Below are the code and all the weights of a small trained network. Each question names an input and a class and asks about switching units off, where a switched-off unit gives its printed mean instead of its output.

import numpy as np


def w(rows, s, z=0):
    codes = np.array(rows[::2]) - 128.0
    scale = np.full(codes.shape[1], s)
    scale[-1] = z or s
    return codes * scale


def norm(h):
    return h / np.sqrt((h * h).mean(-1, keepdims=True) + 1e-5)


def f(y):
    return y / 2 * (1 + np.tanh(0.7978845608 * (y + 0.044715 * y**3)))


def log_softmax(a):
    a = a - a.max(-1, keepdims=True)
    return a - np.log(np.exp(a).sum(-1, keepdims=True))


def net(x, mask):
    res = np.array(x, float).reshape(1, 5) / 4 @ E
    u = 0
    for l in range(3):
        y = f(norm(res) @ A[l][:, :-1].T + A[l][:, -1])
        res = res + np.where(mask[u : u + 11], y, B[l][:, -1]) @ B[l][:, :-1]
        u += 11
    return log_softmax(norm(res)[-1] @ U[:, :-1].T + U[:, -1])


A, B = {}, {}
E = w([
[170,135,80],'x0',
[28,240,86],'x1',
[235,128,18],'x2',
[223,130,37],'x3',
[180,254,159],'x4',
],0.0044)
A[0] = w([
[83,195,39,86],'0.n1',
[159,68,171,122],'0.n2',
[120,117,123,51],'0.n3',
[110,131,128,29],'0.n4',
[210,137,122,5],'0.n5',
[36,14,75,116],'0.n6',
[234,48,211,86],'0.n7',
[127,58,62,126],'0.n8',
[205,247,197,205],'0.n9',
[2,202,45,178],'0.n10',
[136,211,186,176],'0.n11',
],0.0092,0.0023)
B[0] = w([
[216,141,173,189],'0.n1',
[156,70,195,160],'0.n2',
[184,150,106,115],'0.n3',
[157,182,113,112],'0.n4',
[151,152,90,145],'0.n5',
[105,158,3,223],'0.n6',
[99,110,188,209],'0.n7',
[82,141,127,175],'0.n8',
[19,69,76,228],'0.n9',
[175,149,226,255],'0.n10',
[79,49,72,184],'0.n11',
],0.0069,0.0051)
A[1] = w([
[146,224,131,171],'1.n1',
[241,83,144,116],'1.n2',
[189,230,200,157],'1.n3',
[109,110,50,252],'1.n4',
[149,156,137,82],'1.n5',
[137,198,141,141],'1.n6',
[105,84,175,204],'1.n7',
[36,138,138,159],'1.n8',
[200,187,122,97],'1.n9',
[159,112,153,52],'1.n10',
[134,248,170,159],'1.n11',
],0.012,0.0025)
B[1] = w([
[53,188,168,195],'1.n1',
[162,129,147,186],'1.n2',
[165,21,206,218],'1.n3',
[95,211,110,253],'1.n4',
[109,31,111,119],'1.n5',
[147,28,184,163],'1.n6',
[113,254,159,233],'1.n7',
[178,156,45,254],'1.n8',
[69,135,112,172],'1.n9',
[140,60,125,118],'1.n10',
[71,106,145,226],'1.n11',
],0.0075,0.0045)
A[2] = w([
[156,53,103,116],'2.n1',
[167,65,171,209],'2.n2',
[133,173,136,133],'2.n3',
[166,159,203,187],'2.n4',
[148,91,188,157],'2.n5',
[96,143,7,228],'2.n6',
[206,207,125,252],'2.n7',
[132,141,75,113],'2.n8',
[126,99,107,111],'2.n9',
[131,184,158,161],'2.n10',
[130,133,105,104],'2.n11',
],0.014,0.0028)
B[2] = w([
[94,38,123,129],'2.n1',
[126,3,141,166],'2.n2',
[130,97,205,151],'2.n3',
[124,31,162,173],'2.n4',
[122,63,152,167],'2.n5',
[143,199,127,255],'2.n6',
[103,167,177,177],'2.n7',
[160,116,150,159],'2.n8',
[120,151,41,122],'2.n9',
[116,160,173,167],'2.n10',
[131,180,110,132],'2.n11',
],0.007,0.0095)
U = w([
[167,59,159,250],'0',
[93,163,1,10],'1',
[178,147,129,201],'2',
[234,157,177,83],'3',
[142,129,98,70],'4',
],0.011,0.0014)

Each question gives the input, the list of numbers given to net, and the class t.
The units are the neurons (one row each of A and B). Each row of codes is followed by its name. A weight is (code - 128) times the scale printed after its matrix; where a second scale follows, it is the last column's (A, B and U).
mask holds one flag per neuron, layer by layer. A switched-off neuron (its flag False) gives its mean, the last column of its row in B, instead of its output. The means were averaged over made-up inputs and are rounded, as every weight is.
A unit's drop is (log p(t) with every unit on - log p(t) with that unit switched off) / (log p(t) with every unit on - log p(t) with every unit switched off).
The circuit of an input: a set's keep is (log p(t) with only the set's units on - log p(t) with every unit switched off) / (log p(t) with every unit on - log p(t) with every unit switched off). Starting from the 12 units with the biggest drops (on a tie, the unit counted first), units are removed one at a time, each time the one whose removal leaves the highest keep (on an exact tie, the one counted first), for as long as the keep stays at least 0.8.
units of the circuit, in order: the units of the circuit, biggest drop first
most important unit: the unit with the biggest drop
top k neurons: the k neurons with the biggest drops, biggest first
k most important neurons of layer l: the k neurons of layer l with the biggest drops, biggest first
drop when u is switched off: that unit's drop, to one decimal
input [-6,-5,6,0,-6], class 1: top 2 neurons -> 0.n10, 0.n6
input [-8,-4,-5,8,-8], class 1: units of the circuit, in order -> 0.n6, 0.n10
input [3,-2,-1,-4,-6], class 1: units of the circuit, in order -> 0.n6
input [-7,-3,7,2,8], class 1: units of the circuit, in order -> 0.n9, 0.n10
input [-7,8,0,5,6], class 0: 3 most important neurons of layer 0 -> 0.n10, 0.n1, 0.n6
input [-5,8,5,-7,3], class 0: top 2 neurons -> 0.n10, 1.n3
input [-5,2,-7,-3,-8], class 1: top 2 neurons -> 0.n6, 0.n1
input [-7,7,0,-2,2], class 0: top 2 neurons -> 0.n10, 1.n3
input [5,8,-6,-1,2], class 0: 2 most important neurons of layer 0 -> 0.n10, 0.n1
input [-1,-1,6,-1,6], class 1: 2 most important neurons of layer 0 -> 0.n9, 0.n10
input [0,-4,-3,-8,-8], class 1: 3 most important neurons of layer 0 -> 0.n6, 0.n10, 0.n1
input [7,7,7,1,1], class 0: drop when 0.n6 is switched off -> 0.4
input [6,-2,-2,4,6], class 1: drop when 2.n11 is switched off -> 0.0
input [2,2,2,-1,-2], class 0: drop when 1.n3 is switched off -> 0.1
input [1,-5,6,-4,-8], class 1: most important unit -> 0.n6
